Below is a small trained network, with its code and all its weights. Each question gives an input and a class and asks what happens when units are switched off, that is, made to give their printed mean instead of their output.

import numpy as np


def w(rows, s, z=0):
    codes = np.array(rows[::2]) - 128.0
    scale = np.full(codes.shape[1], s)
    scale[-1] = z or s
    return codes * scale


def norm(h):
    return h / np.sqrt((h * h).mean(-1, keepdims=True) + 1e-5)


def f(y):
    return y / 2 * (1 + np.tanh(0.7978845608 * (y + 0.044715 * y**3)))


def log_softmax(a):
    a = a - a.max(-1, keepdims=True)
    return a - np.log(np.exp(a).sum(-1, keepdims=True))


def net(x, mask):
    res = np.array(x, float).reshape(1, 5) / 4 @ E
    u = 0
    for l in range(3):
        y = f(norm(res) @ A[l][:, :-1].T + A[l][:, -1])
        res = res + np.where(mask[u : u + 7], y, B[l][:, -1]) @ B[l][:, :-1]
        u += 7
    return log_softmax(norm(res)[-1] @ U[:, :-1].T + U[:, -1])


A, B = {}, {}
E = w([
[128,128,125],'x0',
[129,125,125],'x1',
[209,147,139],'x2',
[107,126,218],'x3',
[157,1,108],'x4',
],0.0087)
A[0] = w([
[252,109,173,75],'0.n0',
[118,90,218,3],'0.n1',
[133,116,25,75],'0.n2',
[112,98,205,34],'0.n3',
[152,17,146,42],'0.n4',
[35,93,97,112],'0.n5',
[19,70,132,96],'0.n6',
],0.018,0.0043)
B[0] = w([
[236,204,53,245],'0.n0',
[158,97,249,188],'0.n1',
[172,75,232,198],'0.n2',
[152,94,212,180],'0.n3',
[1,139,114,255],'0.n4',
[203,221,140,195],'0.n5',
[207,213,92,216],'0.n6',
],0.028,0.007)
A[1] = w([
[70,97,141,33],'1.n0',
[39,141,148,99],'1.n1',
[116,205,168,90],'1.n2',
[116,226,219,240],'1.n3',
[137,6,41,254],'1.n4',
[130,161,59,193],'1.n5',
[25,142,140,17],'1.n6',
],0.013,0.0016)
B[1] = w([
[196,130,17,126],'1.n0',
[145,187,83,143],'1.n1',
[112,64,51,187],'1.n2',
[118,2,8,246],'1.n3',
[91,4,9,128],'1.n4',
[75,163,114,161],'1.n5',
[153,201,105,143],'1.n6',
],0.016,0.012)
A[2] = w([
[96,121,126,205],'2.n0',
[198,72,116,252],'2.n1',
[159,138,133,34],'2.n2',
[191,4,223,141],'2.n3',
[126,67,238,89],'2.n4',
[12,73,58,172],'2.n5',
[196,114,164,11],'2.n6',
],0.018,0.003)
B[2] = w([
[105,132,114,137],'2.n0',
[106,178,177,236],'2.n1',
[121,152,132,133],'2.n2',
[29,158,249,248],'2.n3',
[135,253,177,182],'2.n4',
[8,153,81,235],'2.n5',
[71,116,135,170],'2.n6',
],0.025,0.011)
U = w([
[46,125,53,111],'0',
[124,177,125,241],'1',
[112,137,216,147],'2',
[230,174,94,128],'3',
[118,163,122,211],'4',
[159,89,114,65],'5',
[199,2,142,2],'6',
[195,19,123,15],'7',
],0.017,0.0098)

Each question gives the input, the list of numbers given to net, and the class t.
The units are the neurons (one row each of A and B). Each row of codes is followed by its name. A weight is (code - 128) times the scale printed after its matrix; where a second scale follows, it is the last column's (A, B and U).
mask holds one flag per neuron, layer by layer. A switched-off neuron (its flag False) gives its mean, the last column of its row in B, instead of its output. The means were averaged over made-up inputs and are rounded, as every weight is.
A unit's drop is (log p(t) with every unit on - log p(t) with that unit switched off) / (log p(t) with every unit on - log p(t) with every unit switched off).
The circuit of an input: a set's keep is (log p(t) with only the set's units on - log p(t) with every unit switched off) / (log p(t) with every unit on - log p(t) with every unit switched off). Starting from the 12 units with the biggest drops (on a tie, the unit counted first), units are removed one at a time, each time the one whose removal leaves the highest keep (on an exact tie, the one counted first), for as long as the keep stays at least 0.8.
circuit, biggest first: the units of the circuit, biggest drop first
k most important neurons: the k neurons with the biggest drops, biggest first
top k neurons in layer l: the k neurons of layer l with the biggest drops, biggest first
drop when u is switched off: that unit's drop, to one decimal
input [4,-4,5,2,7], class 0: circuit, biggest first -> 0.n4, 2.n3
input [-5,7,-3,-7,0], class 2: circuit, biggest first -> 0.n2
input [-1,6,-4,-6,-6], class 0: 2 most important neurons -> 0.n0, 0.n1
input [1,1,7,-3,-2], class 3: circuit, biggest first -> 2.n3, 2.n5
input [6,-6,-7,2,6], class 3: 2 most important neurons -> 0.n6, 0.n5
input [-5,0,7,5,6], class 3: 4 most important neurons -> 0.n0, 2.n3, 2.n5, 1.n3
input [1,-1,-6,5,3], class 3: circuit, biggest first -> 0.n5, 2.n3, 2.n5
input [6,-6,-2,-4,6], class 0: 2 most important neurons -> 0.n4, 0.n2
input [7,-1,8,-7,5], class 3: top 2 neurons in layer 0 -> 0.n0, 0.n1
input [1,-3,-8,6,-2], class 3: top 3 neurons in layer 0 -> 0.n6, 0.n5, 0.n2
input [-7,-7,8,0,-8], class 0: circuit, biggest first -> 0.n5, 2.n4, 2.n3
input [1,-2,7,-7,1], class 2: 4 most important neurons -> 0.n2, 0.n6, 0.n5, 0.n4
input [-7,-6,-8,-7,2], class 3: 2 most important neurons -> 0.n5, 0.n6
input [-3,-6,7,1,-5], class 3: 3 most important neurons -> 0.n4, 2.n3, 2.n5
input [-3,2,-4,-4,7], class 0: most important neuron -> 0.n4
input [7,-4,8,6,5], class 3: 3 most important neurons -> 0.n0, 2.n3, 2.n5
input [0,-5,5,4,4], class 3: 3 most important neurons -> 0.n0, 2.n3, 2.n5
input [3,-3,1,3,5], class 0: top 2 neurons in layer 0 -> 0.n4, 0.n1
input [6,3,-5,-8,7], class 2: 3 most important neurons -> 0.n2, 2.n3, 1.n5
input [2,-4,3,-4,-2], class 2: 2 most important neurons -> 0.n4, 0.n2
input [1,-5,6,-1,2], class 3: top neuron in layer 0 -> 0.n0
input [0,-3,-4,-5,-7], class 0: drop when 0.n0 is switched off -> 0.7
input [0,-5,3,-6,1], class 2: drop when 0.n2 is switched off -> 1.6
input [-1,-6,3,-8,-3], class 2: drop when 0.n4 is switched off -> 0.1
